Below is a small trained network, with its code and all its weights. Each question gives an input and a class and asks what happens when units are switched off, that is, made to give their printed mean instead of their output.

import numpy as np


def w(rows, s, z=0):
    codes = np.array(rows[::2]) - 128.0
    scale = np.full(codes.shape[1], s)
    scale[-1] = z or s
    return codes * scale


def norm(h):
    return h / np.sqrt((h * h).mean(-1, keepdims=True) + 1e-5)


def f(y):
    return np.maximum(y, 0)


def log_softmax(a):
    a = a - a.max(-1, keepdims=True)
    return a - np.log(np.exp(a).sum(-1, keepdims=True))


def net(x, mask):
    res = np.array(x, float).reshape(1, 7) / 4 @ E
    u = 0
    for l in range(2):
        y = f(norm(res) @ A[l][:, :-1].T + A[l][:, -1])
        res = res + np.where(mask[u : u + 15], y, B[l][:, -1]) @ B[l][:, :-1]
        u += 15
    return log_softmax(norm(res)[-1] @ U[:, :-1].T + U[:, -1])


A, B = {}, {}
E = w([
[83,107,137,191,112,67,107,164],'x0',
[136,121,155,51,115,80,163,81],'x1',
[181,97,81,137,117,116,169,192],'x2',
[152,156,105,85,226,213,70,163],'x3',
[145,188,46,144,138,135,122,62],'x4',
[2,102,179,165,130,168,199,130],'x5',
[158,98,94,86,99,130,42,130],'x6',
],0.00067)
A[0] = w([
[59,174,206,234,110,91,179,146,115],'0.n0',
[102,153,73,137,55,132,184,23,91],'0.n1',
[156,162,107,91,45,20,189,42,60],'0.n2',
[29,35,191,188,53,88,143,173,3],'0.n3',
[192,131,124,77,161,101,128,238,135],'0.n4',
[214,131,108,57,155,81,131,215,152],'0.n5',
[186,117,33,180,106,195,90,138,59],'0.n6',
[57,68,198,143,108,166,212,181,110],'0.n7',
[58,83,161,231,67,70,178,182,1],'0.n8',
[181,197,43,167,180,167,143,104,155],'0.n9',
[209,197,55,92,130,138,84,91,42],'0.n10',
[57,100,251,30,142,83,190,90,90],'0.n11',
[71,116,118,199,218,238,46,242,150],'0.n12',
[116,187,154,133,182,72,129,85,18],'0.n13',
[72,76,134,235,79,85,197,201,8],'0.n14',
],0.0012,0.00069)
B[0] = w([
[119,105,215,175,187,104,119,122,232],'0.n0',
[169,105,147,114,136,107,153,243,186],'0.n1',
[159,74,158,85,119,140,181,234,200],'0.n2',
[112,219,111,188,142,52,48,17,224],'0.n3',
[138,90,129,145,101,148,190,152,192],'0.n4',
[123,80,143,155,94,147,201,161,206],'0.n5',
[55,184,120,145,176,88,115,125,172],'0.n6',
[87,66,170,169,178,159,135,120,232],'0.n7',
[122,196,150,162,168,88,47,6,216],'0.n8',
[76,154,140,163,132,57,117,121,210],'0.n9',
[73,126,186,184,155,135,128,131,186],'0.n10',
[64,177,68,208,159,145,106,104,218],'0.n11',
[161,90,153,39,45,86,182,128,249],'0.n12',
[99,153,116,170,151,125,77,136,139],'0.n13',
[119,209,148,147,178,85,40,9,213],'0.n14',
],0.0018,0.0012)
A[1] = w([
[142,188,70,62,169,156,44,71,1],'1.n0',
[190,150,33,224,167,82,181,197,144],'1.n1',
[181,78,115,94,5,111,195,144,34],'1.n2',
[15,76,198,59,131,113,164,107,155],'1.n3',
[157,228,105,74,177,200,105,55,81],'1.n4',
[201,74,134,147,77,28,55,129,137],'1.n5',
[145,167,91,32,167,195,47,94,91],'1.n6',
[39,70,194,70,122,158,119,79,134],'1.n7',
[212,243,121,68,217,152,200,133,97],'1.n8',
[221,135,23,209,140,108,69,136,78],'1.n9',
[47,187,121,197,224,162,104,84,75],'1.n10',
[163,145,103,100,39,86,197,41,132],'1.n11',
[168,52,123,85,87,169,109,233,75],'1.n12',
[69,102,147,140,162,245,197,91,77],'1.n13',
[110,143,104,107,67,94,187,19,149],'1.n14',
],0.0015,0.00099)
B[1] = w([
[86,99,249,254,164,22,205,61,160],'1.n0',
[68,155,74,74,70,162,24,88,203],'1.n1',
[172,63,214,118,198,98,57,112,170],'1.n2',
[110,207,67,157,164,163,152,123,236],'1.n3',
[70,122,140,203,83,44,95,111,182],'1.n4',
[136,139,102,72,156,241,192,164,213],'1.n5',
[100,121,183,213,104,29,128,87,177],'1.n6',
[124,196,55,148,131,146,150,144,212],'1.n7',
[69,138,67,152,32,107,23,130,196],'1.n8',
[29,194,83,107,116,184,233,106,170],'1.n9',
[241,57,168,95,111,101,122,100,248],'1.n10',
[173,69,133,93,119,154,39,204,172],'1.n11',
[196,86,183,98,98,52,134,46,177],'1.n12',
[186,119,93,71,147,184,175,194,196],'1.n13',
[171,87,112,99,110,134,39,188,192],'1.n14',
],0.0019,0.0015)
U = w([
[100,178,16,105,72,147,90,150,94],'0',
[116,128,164,113,213,229,238,163,18],'1',
[255,14,168,42,85,107,102,190,119],'2',
[79,160,199,229,156,49,96,34,251],'3',
],0.0069,0.0012)

Each question gives the input, the list of numbers given to net, and the class t.
The units are the neurons (one row each of A and B). Each row of codes is followed by its name. A weight is (code - 128) times the scale printed after its matrix; where a second scale follows, it is the last column's (A, B and U).
mask holds one flag per neuron, layer by layer. A switched-off neuron (its flag False) gives its mean, the last column of its row in B, instead of its output. The means were averaged over made-up inputs and are rounded, as every weight is.
A unit's drop is (log p(t) with every unit on - log p(t) with that unit switched off) / (log p(t) with every unit on - log p(t) with every unit switched off).
The circuit of an input: a set's keep is (log p(t) with only the set's units on - log p(t) with every unit switched off) / (log p(t) with every unit on - log p(t) with every unit switched off). Starting from the 12 units with the biggest drops (on a tie, the unit counted first), units are removed one at a time, each time the one whose removal leaves the highest keep (on an exact tie, the one counted first), for as long as the keep stays at least 0.8.
circuit, biggest first: the units of the circuit, biggest drop first
most important unit: the unit with the biggest drop
k most important neurons: the k neurons with the biggest drops, biggest first
k most important neurons of layer l: the k neurons of layer l with the biggest drops, biggest first
drop of u: that unit's drop, to one decimal
input [2,1,1,3,1,-5,-1], class 0: most important unit	1.n1
input [-7,7,-5,8,-1,4,0], class 3: circuit, biggest first	(1.n6 1.n4)
input [-5,-1,2,6,-2,-5,-7], class 0: 2 most important neurons	(1.n8 1.n10)
input [-4,-6,8,-4,-2,-6,-3], class 0: 2 most important neurons	(1.n1 0.n12)
input [-6,-1,5,7,6,0,5], class 3: circuit, biggest first	(1.n0 1.n6)
input [2,6,4,2,-2,6,6], class 0: 2 most important neurons	(1.n7 0.n0)
input [-7,-2,-6,5,-6,-4,5], class 3: circuit, biggest first	(1.n6 1.n0)
input [6,0,6,-4,5,2,5], class 0: circuit, biggest first	(1.n5 1.n1)
input [-7,2,3,1,5,-4,7], class 3: 3 most important neurons	(1.n0 1.n6 0.n10)
input [-3,0,-3,0,0,-7,-7], class 0: 2 most important neurons	(1.n8 0.n0)
input [0,7,0,1,1,-2,-2], class 2: 4 most important neurons of layer 1	(1.n2 1.n7 1.n9 1.n11)
input [3,-5,-4,5,-4,-2,5], class 2: 2 most important neurons	(0.n12 1.n12)
input [-8,-3,-2,-4,4,-3,-3], class 0: drop of 0.n1	0.2
input [0,-5,0,0,1,6,8], class 0: most important unit	0.n12
input [-8,6,-8,8,8,-7,7], class 3: drop of 1.n0	0.2
input [-6,-3,-4,-7,1,-2,5], class 2: drop of 0.n14	0.0
input [8,8,3,7,6,7,4], class 0: drop of 0.n7	0.1
